Here is a tiny trained network, its code and every weight. The questions are about switching its units off for an input and a class, where a switched-off unit gives its printed mean instead of its output.

import numpy as np


def w(rows, s, z=0):
    codes = np.array(rows[::2]) - 128.0
    scale = np.full(codes.shape[1], s)
    scale[-1] = z or s
    return codes * scale


def norm(h):
    return h / np.sqrt((h * h).mean(-1, keepdims=True) + 1e-5)


def f(y):
    return np.maximum(y, 0)


def log_softmax(a):
    a = a - a.max(-1, keepdims=True)
    return a - np.log(np.exp(a).sum(-1, keepdims=True))


def net(x, mask):
    res = np.array(x, float).reshape(1, 4) / 4 @ E
    u = 0
    for l in range(4):
        y = f(norm(res) @ A[l][:, :-1].T + A[l][:, -1])
        res = res + np.where(mask[u : u + 7], y, B[l][:, -1]) @ B[l][:, :-1]
        u += 7
    return log_softmax(norm(res)[-1] @ U[:, :-1].T + U[:, -1])


A, B = {}, {}
E = w([
[130,131,129,127,134,126,130,126,128,125],'x0',
[15,153,148,139,121,91,111,73,134,150],'x1',
[117,137,157,123,125,113,93,147,24,148],'x2',
[129,58,93,253,123,133,132,97,82,102],'x3',
],0.003)
A[0] = w([
[2,142,138,135,129,141,147,74,132,168,145],'0.n0',
[127,127,199,118,137,127,72,161,6,152,136],'0.n1',
[52,137,132,139,129,76,152,69,161,128,78],'0.n2',
[170,187,158,113,108,92,112,127,135,161,111],'0.n3',
[121,124,120,130,129,129,145,124,115,140,48],'0.n4',
[225,103,109,106,102,187,165,215,105,128,8],'0.n5',
[187,169,159,20,74,154,169,181,130,172,89],'0.n6',
],0.0023,0.0013)
B[0] = w([
[57,148,138,135,101,88,67,98,154,111,238],'0.n0',
[183,188,122,119,115,117,144,162,55,136,229],'0.n1',
[185,133,133,127,123,155,1,195,137,121,201],'0.n2',
[108,128,96,99,124,146,135,141,121,81,172],'0.n3',
[143,138,119,129,131,124,130,143,141,120,128],'0.n4',
[37,141,189,149,93,49,65,75,167,155,227],'0.n5',
[184,129,76,107,197,85,99,176,152,82,251],'0.n6',
],0.003,0.0021)
A[1] = w([
[142,158,200,47,139,138,134,153,147,190,77],'1.n0',
[133,107,162,176,158,105,123,148,32,154,2],'1.n1',
[239,135,91,137,159,150,204,194,100,90,223],'1.n2',
[169,85,61,123,205,204,206,172,172,100,61],'1.n3',
[75,131,201,136,94,103,85,80,145,154,71],'1.n4',
[189,76,135,180,128,193,227,154,87,133,25],'1.n5',
[139,110,121,253,114,121,143,100,104,122,198],'1.n6',
],0.0033,0.0014)
B[1] = w([
[122,97,23,184,155,96,161,161,100,74,191],'1.n0',
[143,140,212,94,110,173,91,66,150,185,176],'1.n1',
[212,102,101,38,91,138,63,146,129,164,253],'1.n2',
[150,95,164,115,108,14,252,80,131,136,204],'1.n3',
[224,101,113,106,139,155,225,167,123,125,183],'1.n4',
[55,88,99,53,9,209,139,57,96,158,185],'1.n5',
[121,45,93,135,95,123,105,63,116,100,252],'1.n6',
],0.0034,0.0035)
A[2] = w([
[114,83,89,119,108,92,106,107,253,115,107],'2.n0',
[93,126,103,242,168,132,127,141,154,79,3],'2.n1',
[129,215,167,66,171,135,131,176,110,163,134],'2.n2',
[55,132,77,167,190,159,165,98,222,65,84],'2.n3',
[133,178,147,74,159,108,164,171,227,116,132],'2.n4',
[105,81,143,254,108,172,163,99,68,106,99],'2.n5',
[100,228,217,95,122,158,116,130,198,155,61],'2.n6',
],0.0043,0.002)
B[2] = w([
[136,118,111,150,201,216,162,79,192,140,253],'2.n0',
[155,77,172,83,195,128,84,197,149,59,152],'2.n1',
[89,88,41,182,140,112,175,184,169,66,196],'2.n2',
[80,109,121,139,126,200,6,230,80,118,183],'2.n3',
[146,139,253,188,91,166,103,32,46,231,228],'2.n4',
[158,206,184,84,169,108,95,147,204,151,216],'2.n5',
[110,157,81,161,79,176,139,178,66,169,159],'2.n6',
],0.0043,0.0044)
A[3] = w([
[81,186,193,123,146,7,103,85,100,117,79],'3.n0',
[126,72,164,173,113,156,133,53,165,130,120],'3.n1',
[96,69,71,118,134,150,144,126,224,49,87],'3.n2',
[15,147,95,179,104,62,254,149,93,74,6],'3.n3',
[195,66,110,62,79,148,152,133,169,84,43],'3.n4',
[58,156,170,149,168,143,79,101,147,102,86],'3.n5',
[70,146,162,144,129,12,102,111,111,117,95],'3.n6',
],0.0042,0.0018)
B[3] = w([
[143,155,126,181,72,63,187,90,187,85,165],'3.n0',
[140,179,105,64,131,88,175,190,106,122,253],'3.n1',
[84,45,36,96,138,86,141,130,137,15,199],'3.n2',
[19,42,204,116,224,118,220,143,50,160,162],'3.n3',
[3,190,138,169,154,130,161,100,132,127,218],'3.n4',
[151,156,174,204,112,130,80,191,127,105,191],'3.n5',
[150,148,141,144,99,91,206,92,156,110,161],'3.n6',
],0.0044,0.0039)
U = w([
[213,164,173,83,193,149,196,80,188,215,222],'0',
[63,198,175,201,134,230,70,155,129,215,119],'1',
[110,76,26,87,106,112,194,51,180,69,209],'2',
[91,85,119,165,193,140,20,183,193,36,47],'3',
[183,186,39,64,151,62,91,254,82,130,2],'4',
[22,134,155,152,168,66,217,170,71,140,225],'5',
[166,91,137,78,40,147,18,64,56,168,127],'6',
[147,208,196,214,53,30,107,78,151,96,42],'7',
],0.0099,0.00048)

Each question gives the input, the list of numbers given to net, and the class t.
The units are the neurons (one row each of A and B). Each row of codes is followed by its name. A weight is (code - 128) times the scale printed after its matrix; where a second scale follows, it is the last column's (A, B and U).
mask holds one flag per neuron, layer by layer. A switched-off neuron (its flag False) gives its mean, the last column of its row in B, instead of its output. The means were averaged over made-up inputs and are rounded, as every weight is.
A unit's drop is (log p(t) with every unit on - log p(t) with that unit switched off) / (log p(t) with every unit on - log p(t) with every unit switched off).
The circuit of an input: a set's keep is (log p(t) with only the set's units on - log p(t) with every unit switched off) / (log p(t) with every unit on - log p(t) with every unit switched off). Starting from the 12 units with the biggest drops (on a tie, the unit counted first), units are removed one at a time, each time the one whose removal leaves the highest keep (on an exact tie, the one counted first), for as long as the keep stays at least 0.8.
units of the circuit, in order: the units of the circuit, biggest drop first
most important unit: the unit with the biggest drop
top k neurons: the k neurons with the biggest drops, biggest first
top k neurons in layer l: the k neurons of layer l with the biggest drops, biggest first
drop when u is switched off: that unit's drop, to one decimal
input [-5,-5,1,4], class 6: most important unit : 2.n2
input [-6,3,0,-2], class 1: top 2 neurons in layer 0 : (0.n1; 0.n0)
input [-7,1,0,4], class 3: units of the circuit, in order : (2.n4; 2.n5)
input [4,-3,0,7], class 2: top 3 neurons : (2.n4; 1.n6; 0.n1)
input [5,1,6,8], class 7: units of the circuit, in order : (2.n5; 2.n0; 3.n0)
input [-7,1,3,-8], class 5: top 2 neurons : (2.n2; 1.n2)
input [-2,-3,-7,0], class 0: top 2 neurons in layer 1 : (1.n6; 1.n0)
input [-3,-1,-1,0], class 0: top 2 neurons : (1.n6; 1.n4)
input [6,4,7,-8], class 5: top 2 neurons : (2.n2; 3.n3)
input [5,2,-8,8], class 3: top 3 neurons in layer 2 : (2.n3; 2.n5; 2.n1)
input [2,-4,1,4], class 6: top 3 neurons : (2.n2; 2.n0; 1.n1)
input [8,2,-2,0], class 1: top 2 neurons : (1.n6; 1.n2)
input [7,3,3,8], class 7: drop when 2.n5 is switched off : 0.2
input [-6,1,-4,-5], class 1: top neuron : (2.n4)
input [3,-2,-6,-1], class 0: drop when 2.n4 is switched off : 0.7
input [7,2,3,-7], class 5: drop when 3.n3 is switched off : 0.2
input [3,8,-6,7], class 3: drop when 3.n5 is switched off : 0.0
